Below are the code and all the weights of a small trained network. Each question names an input and a class and asks about switching units off, where a switched-off unit gives its printed mean instead of its output.

import numpy as np


def w(rows, s, z=0):
    codes = np.array(rows[::2]) - 128.0
    scale = np.full(codes.shape[1], s)
    scale[-1] = z or s
    return codes * scale


def norm(h):
    return h / np.sqrt((h * h).mean(-1, keepdims=True) + 1e-5)


def f(y):
    return y / 2 * (1 + np.tanh(0.7978845608 * (y + 0.044715 * y**3)))


def log_softmax(a):
    a = a - a.max(-1, keepdims=True)
    return a - np.log(np.exp(a).sum(-1, keepdims=True))


def net(x, mask):
    res = np.array(x, float).reshape(1, 3) / 4 @ E
    u = 0
    for l in range(4):
        y = f(norm(res) @ A[l][:, :-1].T + A[l][:, -1])
        res = res + np.where(mask[u : u + 9], y, B[l][:, -1]) @ B[l][:, :-1]
        u += 9
    return log_softmax(norm(res)[-1] @ U[:, :-1].T + U[:, -1])


A, B = {}, {}
E = w([
[141,138,23,167,167,14,115,54],'x0',
[129,93,62,87,2,126,26,143],'x1',
[227,219,236,176,64,46,47,176],'x2',
],0.0069)
A[0] = w([
[96,110,189,116,106,137,113,136,113],'0.n0',
[140,56,102,135,48,167,84,72,41],'0.n1',
[132,113,137,1,86,129,122,165,88],'0.n2',
[116,49,126,92,118,145,153,143,110],'0.n3',
[145,134,99,185,100,102,143,62,65],'0.n4',
[234,109,187,109,104,132,58,88,102],'0.n5',
[130,132,183,156,149,141,195,112,131],'0.n6',
[176,104,108,158,170,128,70,72,6],'0.n7',
[98,116,89,138,104,107,185,102,228],'0.n8',
],0.0085,0.0022)
B[0] = w([
[140,166,68,172,150,143,102,83,177],'0.n0',
[54,161,153,102,114,45,208,126,212],'0.n1',
[99,112,104,207,92,115,141,110,209],'0.n2',
[254,166,139,100,128,197,80,115,202],'0.n3',
[141,32,115,214,101,169,144,124,176],'0.n4',
[180,140,126,67,176,151,132,118,255],'0.n5',
[96,118,177,162,51,64,191,104,223],'0.n6',
[168,90,151,167,204,96,169,196,147],'0.n7',
[237,91,163,139,117,61,126,156,219],'0.n8',
],0.0076,0.0039)
A[1] = w([
[91,110,173,127,104,78,223,132,121],'1.n0',
[128,85,55,53,192,197,150,101,2],'1.n1',
[82,90,111,109,193,194,232,101,111],'1.n2',
[82,51,147,97,184,132,143,58,88],'1.n3',
[101,131,150,179,59,220,102,171,47],'1.n4',
[184,51,171,82,33,123,200,109,151],'1.n5',
[92,107,143,84,101,190,60,148,54],'1.n6',
[78,43,42,25,94,154,162,131,76],'1.n7',
[160,255,188,119,147,94,103,127,67],'1.n8',
],0.0073,0.0019)
B[1] = w([
[71,180,160,65,170,173,212,32,208],'1.n0',
[228,131,113,89,132,135,55,194,181],'1.n1',
[158,179,253,167,127,73,47,163,232],'1.n2',
[148,228,191,139,102,83,54,127,171],'1.n3',
[163,2,124,168,178,132,172,135,192],'1.n4',
[170,183,26,133,117,192,109,185,255],'1.n5',
[95,110,230,91,87,27,164,68,156],'1.n6',
[189,195,219,137,120,85,45,129,217],'1.n7',
[152,130,147,103,170,171,57,102,231],'1.n8',
],0.0069,0.0047)
A[2] = w([
[106,104,209,118,126,222,152,178,73],'2.n0',
[109,107,193,125,96,164,146,162,55],'2.n1',
[161,77,101,160,142,176,45,154,146],'2.n2',
[98,133,188,130,126,124,159,179,130],'2.n3',
[83,77,36,72,171,195,111,21,231],'2.n4',
[102,141,138,202,66,78,119,138,138],'2.n5',
[181,109,153,158,137,130,177,186,220],'2.n6',
[141,155,123,170,120,147,181,182,150],'2.n7',
[49,131,65,89,1,115,80,154,1],'2.n8',
],0.0093,0.0022)
B[2] = w([
[132,61,95,155,115,68,137,155,243],'2.n0',
[130,108,103,144,160,11,154,116,178],'2.n1',
[73,153,159,89,151,109,143,135,249],'2.n2',
[102,171,80,148,116,93,100,108,169],'2.n3',
[153,117,36,91,137,176,116,90,122],'2.n4',
[92,119,176,173,128,121,188,109,173],'2.n5',
[69,130,91,116,96,150,84,99,253],'2.n6',
[117,126,104,52,110,217,152,86,160],'2.n7',
[70,211,185,162,218,118,212,73,210],'2.n8',
],0.011,0.0043)
A[3] = w([
[98,104,170,88,143,95,87,121,128],'3.n0',
[164,138,134,130,92,147,104,81,183],'3.n1',
[138,7,107,185,112,97,128,122,91],'3.n2',
[146,103,120,104,164,154,106,157,1],'3.n3',
[151,69,100,104,168,140,121,155,151],'3.n4',
[142,124,80,125,122,218,140,108,145],'3.n5',
[183,123,145,164,150,128,88,118,165],'3.n6',
[111,137,102,118,86,172,123,118,84],'3.n7',
[134,99,67,178,127,85,131,146,89],'3.n8',
],0.014,0.0038)
B[3] = w([
[150,132,89,138,123,156,127,117,216],'3.n0',
[93,118,89,141,159,114,112,164,182],'3.n1',
[93,4,136,213,55,162,155,120,255],'3.n2',
[119,124,185,193,126,147,166,117,129],'3.n3',
[88,147,124,111,147,104,149,88,160],'3.n4',
[82,132,61,101,117,204,92,83,157],'3.n5',
[121,103,107,110,72,150,96,157,241],'3.n6',
[152,148,115,116,175,152,120,105,128],'3.n7',
[123,76,182,146,84,194,141,113,199],'3.n8',
],0.015,0.0063)
U = w([
[213,165,124,105,111,118,5,204,198],'0',
[102,216,191,162,161,47,227,69,206],'1',
[117,5,143,200,60,148,163,111,187],'2',
[95,147,31,73,168,223,150,75,162],'3',
[175,104,120,92,176,138,197,188,30],'4',
[134,104,109,79,158,122,185,189,2],'5',
[168,86,134,74,186,131,181,154,30],'6',
[169,103,149,64,185,153,168,154,45],'7',
],0.015,0.0059)

Each question gives the input, the list of numbers given to net, and the class t.
The units are the neurons (one row each of A and B). Each row of codes is followed by its name. A weight is (code - 128) times the scale printed after its matrix; where a second scale follows, it is the last column's (A, B and U).
mask holds one flag per neuron, layer by layer. A switched-off neuron (its flag False) gives its mean, the last column of its row in B, instead of its output. The means were averaged over made-up inputs and are rounded, as every weight is.
A unit's drop is (log p(t) with every unit on - log p(t) with that unit switched off) / (log p(t) with every unit on - log p(t) with every unit switched off).
The circuit of an input: a set's keep is (log p(t) with only the set's units on - log p(t) with every unit switched off) / (log p(t) with every unit on - log p(t) with every unit switched off). Starting from the 12 units with the biggest drops (on a tie, the unit counted first), units are removed one at a time, each time the one whose removal leaves the highest keep (on an exact tie, the one counted first), for as long as the keep stays at least 0.8.
units of the circuit, in order: the units of the circuit, biggest drop first
most important unit: the unit with the biggest drop
k most important neurons: the k neurons with the biggest drops, biggest first
k most important neurons of layer l: the k neurons of layer l with the biggest drops, biggest first
drop when u is switched off: that unit's drop, to one decimal
input [8,-6,2], class 2: units of the circuit, in order -> 0.n4
input [-6,6,5], class 1: 3 most important neurons of layer 1 -> 1.n7, 1.n0, 1.n2
input [4,5,5], class 0: 3 most important neurons -> 0.n5, 0.n6, 0.n2
input [0,-8,-7], class 1: 2 most important neurons -> 0.n6, 1.n0
input [-6,-6,-6], class 0: 2 most important neurons -> 1.n2, 1.n3
input [-1,-7,7], class 0: 4 most important neurons -> 1.n8, 0.n1, 2.n8, 3.n2
input [3,-2,3], class 3: 2 most important neurons -> 2.n0, 0.n4
input [-1,-3,-1], class 3: 3 most important neurons -> 0.n6, 1.n5, 1.n7
input [1,-6,6], class 0: 3 most important neurons of layer 2 -> 2.n8, 2.n2, 2.n5
input [0,2,3], class 3: 3 most important neurons -> 1.n2, 1.n7, 0.n5
input [-1,3,0], class 3: 4 most important neurons -> 1.n2, 1.n0, 2.n4, 1.n3
input [-4,-8,8], class 0: 3 most important neurons -> 1.n8, 0.n1, 3.n2
input [6,-6,-7], class 0: 3 most important neurons -> 1.n2, 3.n2, 0.n1
input [-3,0,-4], class 0: most important neuron of layer 0 -> 0.n4
input [-8,8,7], class 1: 2 most important neurons of layer 3 -> 3.n2, 3.n6
input [-4,-6,4], class 1: 2 most important neurons -> 0.n6, 3.n2
input [-8,8,-1], class 1: 2 most important neurons -> 2.n8, 0.n1
input [5,5,1], class 1: 2 most important neurons -> 2.n8, 1.n4
input [3,1,3], class 3: 2 most important neurons of layer 1 -> 1.n7, 1.n2
input [5,8,2], class 1: most important unit -> 2.n8
input [-4,5,2], class 1: 2 most important neurons -> 2.n8, 0.n1
input [-4,-3,5], class 0: drop when 1.n8 is switched off -> 0.6
